Below are the code and all the weights of a small trained network. Each question names an input and a class and asks about switching units off, where a switched-off unit gives its printed mean instead of its output.

import numpy as np


def w(rows, s, z=0):
    codes = np.array(rows[::2]) - 128.0
    scale = np.full(codes.shape[1], s)
    scale[-1] = z or s
    return codes * scale


def f(y):
    return np.maximum(y, 0)


def log_softmax(a):
    a = a - a.max(-1, keepdims=True)
    return a - np.log(np.exp(a).sum(-1, keepdims=True))


def net(x, mask):
    res = np.array(x, float).reshape(1, 2) / 4 @ E
    y = f(res @ A[0][:, :-1].T + A[0][:, -1])
    res = res + np.where(mask, y, B[0][:, -1]) @ B[0][:, :-1]
    return log_softmax(res[-1] @ U[:, :-1].T + U[:, -1])


A, B = {}, {}
E = w([
[159,154,217,205],'x0',
[210,111,87,2],'x1',
],0.008)
A[0] = w([
[63,81,25,131,131],'N0',
[46,35,248,207,118],'N1',
[206,159,160,212,81],'N2',
[59,191,1,105,116],'N3',
[108,43,216,101,32],'N4',
[166,116,114,181,170],'N5',
[31,113,131,203,104],'N6',
[168,89,56,32,146],'N7',
[156,62,81,169,2],'N8',
[217,253,140,210,68],'N9',
[130,198,185,122,71],'N10',
[56,55,114,88,113],'N11',
],0.0079,0.0023)
B[0] = w([
[254,194,137,122,199],'N0',
[69,72,193,101,255],'N1',
[137,191,113,158,197],'N2',
[124,216,97,178,203],'N3',
[172,167,76,128,132],'N4',
[116,183,91,90,163],'N5',
[79,97,156,87,225],'N6',
[46,122,126,126,245],'N7',
[35,76,131,139,128],'N8',
[162,229,78,196,198],'N9',
[165,142,49,117,157],'N10',
[191,85,58,182,173],'N11',
],0.0083,0.0057)
U = w([
[149,254,134,240,2],'0',
[63,148,204,139,254],'1',
],0.0097,0.00055)

Each question gives the input, the list of numbers given to net, and the class t.
The units are the neurons (one row each of A and B). Each row of codes is followed by its name. A weight is (code - 128) times the scale printed after its matrix; where a second scale follows, it is the last column's (A, B and U).
mask holds one flag per neuron, in row order. A switched-off neuron (its flag False) gives its mean, the last column of its row in B, instead of its output. The means were averaged over made-up inputs and are rounded, as every weight is.
A unit's drop is (log p(t) with every unit on - log p(t) with that unit switched off) / (log p(t) with every unit on - log p(t) with every unit switched off).
The circuit of an input: a set's keep is (log p(t) with only the set's units on - log p(t) with every unit switched off) / (log p(t) with every unit on - log p(t) with every unit switched off). Starting from all 12 units, units are removed one at a time, each time the one whose removal leaves the highest keep (on an exact tie, the one counted first), for as long as the keep stays at least 0.8.
units of the circuit, in order: the units of the circuit, biggest drop first
top k neurons: the k neurons with the biggest drops, biggest first
drop of u: that unit's drop, to one decimal
input [4,-5], class 1: units of the circuit, in order	[N1]
input [5,-6], class 1: top 2 neurons	[N1, N6]
input [3,-6], class 1: top 2 neurons	[N1, N6]
input [0,-8], class 1: top 2 neurons	[N1, N6]
input [-8,7], class 0: top 3 neurons	[N3, N0, N1]
input [-8,2], class 0: units of the circuit, in order	[N3, N0]
input [2,-6], class 1: drop of N6	0.2
input [2,-5], class 1: drop of N0	0.1
input [2,-7], class 1: drop of N6	0.2
input [3,-5], class 1: drop of N3	0.2
